The symbols move the items like this.
at | x l a k d w
x7 | x110 x635 x311 x956 x706 x287
x85 | x150 x190 x835 x459 x819 x919
x671 | x535 x735 x285 x591 x207 x164
x695 | x325 x591 x245 x417 x274 x948
x305 | x375 x734 x696 x635 x304 x576
x656 | x671 x213 x207 x535 x533 x514
x213 | x735 x900 x671 x877 x656 x584
x696 | x7 x375 x706 x110 x196 x825
x706 | x311 x7 x222 x584 x456 x277
x245 | x898 x325 x919 x392 x282 x454
x269 | x576 x180 x459 x348 x150 x392
x222 | x514 x311 x354 x164 x550 x635
x898 | x392 x417 x781 x85 x919 x624
x877 | x454 x948 x591 x624 x535 x656
x304 | x696 x305 x196 x7 x287 x459
x472 | x213 x354 x656 x735 x205 x311
x534 | x759 x282 x6 x922 x417 x695
x922 | x180 x781 x269 x610 x190 x417
x348 | x304 x494 x287 x696 x825 x150
x110 | x956 x862 x584 x472 x311 x196
x323 | x456 x196 x862 x222 x635 x305
x354 | x900 x514 x213 x562 x472 x110
x514 | x164 x584 x900 x533 x354 x862
x781 | x819 x392 x180 x835 x922 x534
x535 | x591 x877 x695 x117 x285 x533
x180 | x610 x819 x576 x494 x269 x6
x862 | x550 x456 x956 x354 x110 x696
x456 | x222 x706 x550 x514 x862 x375
x584 | x205 x956 x164 x656 x514 x456
x591 | x117 x454 x325 x534 x695 x207
x759 | x922 x919 x190 x180 x6 x325
x207 | x285 x671 x872 x695 x948 x900
x6 | x190 x759 x85 x269 x392 x245
x494 | x305 x280 x304 x375 x348 x269
x533 | x207 x656 x948 x285 x562 x354
x277 | x323 x287 x635 x456 x375 x494
x948 | x872 x207 x454 x274 x877 x213
x735 | x877 x562 x535 x454 x671 x205
x825 | x287 x348 x277 x196 x734 x835
x205 | x656 x472 x533 x671 x164 x222
x610 | x494 x835 x348 x305 x576 x190
x164 | x533 x205 x562 x207 x900 x550
x311 | x584 x110 x514 x205 x222 x323
x280 | x734 x459 x305 x277 x494 x180
x274 | x245 x695 x282 x898 x624 x877
x550 | x354 x222 x472 x900 x956 x7
x734 | x277 x825 x375 x323 x305 x610
x150 | x459 x269 x280 x825 x835 x781
x190 | x269 x922 x150 x576 x85 x898
x819 | x835 x85 x610 x280 x180 x759
x459 | x825 x576 x734 x287 x280 x819
x454 | x624 x872 x117 x282 x591 x671
x576 | x348 x610 x825 x304 x459 x85
x624 | x282 x274 x534 x919 x117 x535
x872 | x274 x285 x624 x245 x454 x735
x956 | x472 x550 x205 x213 x584 x706
x392 | x85 x6 x819 x150 x781 x282
x562 | x948 x533 x877 x872 x735 x472
x417 | x6 x534 x392 x190 x898 x274
x287 | x196 x304 x323 x706 x277 x280
x325 | x417 x117 x898 x6 x245 x872
x919 | x781 x898 x922 x819 x759 x117
x196 | x706 x696 x456 x311 x323 x734
x375 | x635 x277 x7 x862 x696 x348
x117 | x534 x624 x417 x759 x325 x285
x282 | x919 x245 x759 x781 x534 x591
x285 | x695 x535 x274 x325 x872 x562
x835 | x280 x150 x494 x734 x610 x922
x635 | x862 x323 x110 x550 x7 x304
x900 | x562 x164 x735 x948 x213 x956

The rows follow the links: the fewer symbols apart two items are, the more alike their rows tend to be.

Each row is also shifted at random along 3 hidden directions that mean nothing.

Row, then item:
-36,14,10,17,20,27,-17,-29,-35,-12,-23,-22,-56,-47,-15,29,-42,49,54,-41,-28,12,-42,-7,32,48,25,-2,-5,-10,29,-2,19,-44,-16,-3,7,1,3,6,36,-2,-37,-53,-2,43,43,-73,-25,-37,-29,-14,-3: x305
182,-22,-19,-7,-23,-8,1,-37,20,-15,5,6,33,10,-35,37,-26,7,-20,8,27,29,24,5,-5,4,6,16,-7,-16,2,3,1,-7,-14,18,-45,-10,1,33,-22,-38,10,-22,2,-20,1,27,-19,26,-20,15,12: x454
-13,-22,-53,-24,-10,10,-2,-9,-36,-18,-2,17,-6,-67,-25,-10,-39,53,21,36,12,22,-25,-21,15,33,-15,-4,-5,6,4,8,-30,11,24,28,-6,-43,-22,4,-52,-23,-33,-54,37,31,23,-41,-21,-56,-19,20,27: x562
31,24,-13,-37,-7,22,19,8,-53,11,-29,-37,17,44,51,35,1,58,-4,-17,-12,26,61,-50,15,14,34,-18,5,19,10,77,-53,-7,31,-15,8,7,-39,17,-7,-61,1,-66,-26,12,-15,-26,-11,-32,-50,7,15: x956
-66,-2,-34,-35,-3,0,8,25,-36,8,-4,2,2,-10,32,-25,4,29,-2,24,0,0,14,-37,-3,-2,-5,-19,2,23,-6,29,-50,21,34,1,20,-17,-32,-14,-29,-17,-10,-22,13,19,-4,-12,3,-45,-9,-1,19: x472
84,-20,-34,-39,-5,-10,7,20,-1,2,11,26,-4,-15,4,-36,-1,-4,-11,39,16,-19,1,-21,-17,-17,-12,-4,-3,16,-26,0,-34,17,20,11,18,-17,-8,-27,-29,7,-6,4,32,6,2,17,15,-29,15,6,15: x213
105,15,24,5,14,-10,-13,-11,7,1,-1,-9,-49,-2,12,1,-6,-6,24,-38,-14,-19,-20,-6,-9,-10,31,-2,-2,-8,10,-16,11,-35,-30,-23,17,18,16,-19,59,20,-4,9,-12,9,29,-2,1,0,1,-37,-17: x277
-71,17,-10,-25,4,-17,-6,32,-32,13,0,0,-18,-30,62,-46,18,23,16,12,-13,-8,-17,-34,-17,-10,-10,-33,7,15,15,1,-30,24,20,-11,21,-12,-32,-22,2,6,-9,15,0,21,2,-35,4,-32,-13,-26,-1: x222
-1,0,30,19,24,16,-10,8,13,-8,4,9,-53,-41,-35,-21,-4,-21,34,-11,-17,-33,-61,32,20,12,-7,13,-3,-3,-9,-43,40,-16,-15,3,34,8,42,-28,28,60,-23,18,19,21,23,-16,15,-7,44,-2,-14: x459
-62,-29,-9,25,-20,-67,-1,6,73,7,42,44,49,42,8,-42,43,-83,-56,32,36,-27,21,23,-71,-74,-32,10,1,-8,-23,-45,13,35,-27,-2,-31,1,9,-16,-4,29,52,106,3,-58,-23,103,25,73,38,-18,-11: x117
91,24,22,-1,12,0,-15,-14,-17,-3,-10,-16,-49,-21,17,4,-11,25,37,-41,-19,0,-27,-13,2,13,27,-14,-3,-9,27,-9,10,-27,-19,-14,10,9,3,-3,46,5,-17,-11,-17,25,30,-41,-15,-16,-21,-31,-11: x696
108,6,31,8,16,-23,-11,-6,28,5,9,5,-52,6,7,-14,9,-36,17,-36,-12,-38,-19,2,-20,-29,23,-1,1,-8,-3,-29,17,-29,-36,-23,23,21,30,-32,64,39,1,36,-7,2,26,20,15,9,21,-41,-21: x287
8,-16,-18,14,-19,-15,-4,-32,16,-14,7,9,41,-3,-20,20,-17,6,-18,13,21,31,14,14,-11,4,-14,7,-3,-19,13,-6,8,7,-9,14,-51,-15,-12,36,-27,-28,10,-4,1,-22,-8,15,-25,29,-23,7,7: x274
108,5,28,16,-10,-2,5,0,41,5,6,-4,54,53,-9,19,27,-39,-40,1,12,9,29,35,-6,-15,-7,16,5,-13,-4,-6,30,16,-9,1,-31,18,13,30,-9,-4,39,42,-26,-46,-38,46,4,69,9,18,-11: x417
-73,2,19,16,6,-57,4,9,36,23,16,4,-25,69,51,-25,38,-58,-20,-35,1,-54,33,-24,-62,-71,31,-8,2,3,-20,-8,-10,-20,-37,-41,20,33,12,-49,71,31,35,61,-16,-23,11,73,30,30,21,-56,-16: x375
34,20,34,12,17,71,-1,-1,-21,-13,-29,-30,2,-19,-49,41,-13,22,25,-14,-24,25,-26,38,73,62,-1,17,1,-3,10,9,43,-13,14,16,4,10,20,31,-8,-1,-24,-42,-9,17,-12,-58,-12,-8,2,41,-7: x819
89,17,31,15,8,32,-15,8,6,-12,0,0,19,-48,-36,-4,7,-3,13,18,-9,23,-54,54,35,33,-39,3,2,-14,23,-42,55,29,10,20,-15,-6,17,32,-22,24,-10,31,-5,-1,-26,-41,-6,25,13,28,-13: x759
67,18,37,16,5,32,-5,16,14,-7,-5,-1,17,-18,-32,-3,15,-19,2,12,-6,9,-35,49,32,21,-28,12,5,-7,4,-28,51,21,10,16,-3,4,24,23,-16,27,-3,30,-8,-9,-29,-22,1,30,25,29,-16: x392
3,-1,38,18,18,8,10,24,44,9,7,4,-8,49,-25,-6,32,-71,-19,-12,-5,-44,6,36,6,-27,6,27,2,8,-41,-15,31,-10,-12,-10,33,34,48,-28,26,51,18,40,1,-19,-11,52,39,31,59,12,-18: x150
-220,14,-7,5,7,-33,-14,15,-30,10,2,0,-28,-21,67,-32,13,18,21,-12,-14,-13,-14,-37,-32,-17,2,-36,5,6,24,-3,-23,5,-3,-25,13,-5,-29,-24,32,6,-4,19,-11,20,15,-25,-1,-27,-20,-49,-5: x7
-152,-17,-13,30,-14,-38,-12,-1,32,-3,24,32,35,-19,0,-28,14,-30,-20,34,23,7,-13,23,-32,-21,-42,0,0,-11,8,-42,22,35,-10,9,-40,-19,-10,11,-24,11,19,59,4,-27,-12,28,-3,39,9,-5,-4: x325
88,-21,-17,8,-16,-33,-9,-21,37,-13,23,31,27,-18,-23,-12,-5,-23,-16,29,27,8,-12,24,-28,-16,-28,10,-2,-22,1,-41,16,17,-16,16,-36,-21,5,13,-20,4,11,36,12,-25,0,30,-7,37,9,-2,1: x695

Where do the symbols, taken in turn from left to right, take each start?
Answer with the item's name.
-70,20,24,23,13,52,-9,8,-17,-13,-12,-13,13,-51,-33,10,-6,23,23,10,-20,27,-47,46,54,58,-34,5,2,-7,23,-17,48,19,21,23,-4,-6,7,36,-28,10,-23,-8,-5,16,-21,-64,-12,1,1,33,-8
k l x a k: x323
41,10,-10,-38,0,2,10,23,-28,13,-7,-9,1,17,44,-14,16,20,-6,5,-6,-4,26,-38,-4,-10,7,-21,7,16,-4,36,-46,10,27,-10,20,0,-27,-12,-5,-17,1,-14,-5,10,-12,-7,8,-26,-15,-4,8
k k d: x285
-69,-2,-27,-32,-3,-14,15,32,-21,17,2,3,8,21,49,-29,21,7,-19,21,8,-15,33,-41,-22,-30,3,-20,3,25,-18,32,-54,20,29,-7,22,-4,-28,-26,-16,-10,7,-3,6,4,-12,14,16,-26,-3,-2,13
l k k: x285
-36,11,30,19,12,33,-3,17,6,-2,-3,-4,13,-20,-27,-4,13,-18,5,8,-11,1,-31,46,37,23,-29,12,5,-1,0,-22,43,19,10,15,6,7,18,12,-13,31,-5,24,-2,-1,-24,-21,7,18,24,26,-14
a x k a: x196
172,19,8,-40,6,-13,-3,35,-10,13,5,6,-17,-10,46,-43,28,-7,3,10,-6,-19,-11,-23,-16,-27,-5,-23,6,10,-3,-7,-25,21,15,-11,29,1,-9,-24,11,19,0,32,-1,6,-6,-6,17,-12,11,-19,-6
a l x d: x213
-125,13,23,23,11,42,8,9,-4,0,-16,-20,15,13,-25,25,6,-1,-1,-6,-15,9,3,29,41,30,-6,14,4,4,-3,11,28,-1,13,8,5,13,14,17,-9,2,1,-16,-12,0,-21,-18,4,7,9,35,-6
d k d: x494
89,9,6,13,-16,22,-8,-31,-4,-16,-10,-13,43,-14,-27,45,-19,28,0,3,4,53,-3,28,25,39,-11,10,2,-20,34,-2,29,7,2,20,-50,-11,-7,63,-30,-38,-1,-20,-19,-8,-15,-30,-34,28,-32,27,1
w d k: x534
35,5,39,20,-4,-7,17,23,58,19,11,-4,55,97,1,7,54,-79,-63,-2,11,-18,54,38,-13,-42,-3,21,8,2,-31,3,25,16,-9,-12,-6,36,27,2,5,18,53,64,-24,-62,-57,84,33,79,38,19,-17
l k d k: x348
-26,5,-35,-38,-13,37,29,-5,-61,4,-33,-39,32,45,21,56,-22,74,-12,-8,-3,38,79,-53,26,32,37,-11,4,23,-3,100,-70,-15,40,0,-3,-2,-45,25,-37,-84,-4,-107,-10,19,-10,-24,-20,-49,-61,28,32
x x k: x591
172,0,-4,7,-19,22,-9,-44,-5,-21,-10,-13,36,-25,-43,53,-38,44,8,-1,9,62,-6,24,28,48,-5,10,-5,-26,35,-2,25,-3,-4,27,-56,-19,-6,64,-35,-48,-10,-41,-10,-5,-3,-37,-44,17,-43,23,7
k a a k: x348
97,26,19,-8,11,-2,-24,-4,-22,0,-7,-10,-50,-42,30,-11,-5,25,40,-29,-21,-3,-42,-15,0,9,14,-22,2,-8,34,-16,5,-14,-10,-14,13,2,-3,-5,42,10,-20,-1,-14,27,27,-52,-16,-19,-21,-37,-9
x a d w x: x311
41,-40,-41,-21,-17,-41,11,11,31,1,27,44,6,6,-6,-42,6,-36,-34,40,31,-30,15,-12,-41,-48,-17,7,-5,14,-39,-12,-32,20,-3,6,8,-15,4,-34,-23,16,12,29,38,-20,6,65,21,-2,35,-3,15
l a k x k: x781
-35,4,38,22,11,7,11,34,46,11,9,7,23,46,-11,-15,46,-72,-31,6,0,-33,8,43,2,-33,-16,17,2,5,-34,-18,34,15,-5,-4,14,25,35,-12,5,48,30,63,-6,-33,-37,53,38,47,56,17,-18
k w d: x819
-88,-8,-49,-33,-13,17,13,4,-52,-1,-18,-7,9,-21,11,7,-28,62,10,24,3,24,16,-38,18,28,1,-13,-1,21,2,46,-52,6,39,15,5,-25,-39,6,-47,-45,-21,-73,19,29,7,-36,-16,-61,-34,19,28
l k w: x900
12,-37,-40,-2,-22,-30,4,-23,21,-8,18,26,21,4,-23,0,-18,-5,-25,28,33,9,22,-5,-28,-16,-9,11,-3,-6,-17,-4,-19,5,-10,15,-31,-21,-9,3,-28,-19,9,-6,23,-14,8,43,-7,6,-4,5,17
k a w k: x898
-76,-3,25,25,19,9,10,11,26,6,-2,-6,-21,40,-20,3,17,-45,-7,-18,-9,-35,6,21,9,-11,11,19,-2,9,-30,-1,22,-22,-13,-9,26,29,38,-26,28,34,9,16,-1,-9,2,36,28,12,42,7,-10
d k a: x196
-20,-38,-46,-6,-17,-32,1,-15,18,-10,20,33,17,-17,-20,-15,-19,-6,-15,36,30,1,2,-8,-27,-15,-16,5,-6,-3,-13,-12,-19,13,-5,16,-22,-26,-7,-3,-33,-10,4,2,29,-8,13,34,-5,-5,4,2,19
l w k d: x535
-50,7,22,18,10,36,18,-25,-4,3,-28,-44,-8,71,-22,70,-16,6,1,-60,-17,1,50,-1,32,24,57,22,-2,4,-13,55,4,-57,-14,-16,11,35,21,9,35,-27,4,-65,-20,1,8,13,-1,2,-9,15,-1
k k w x w: x304
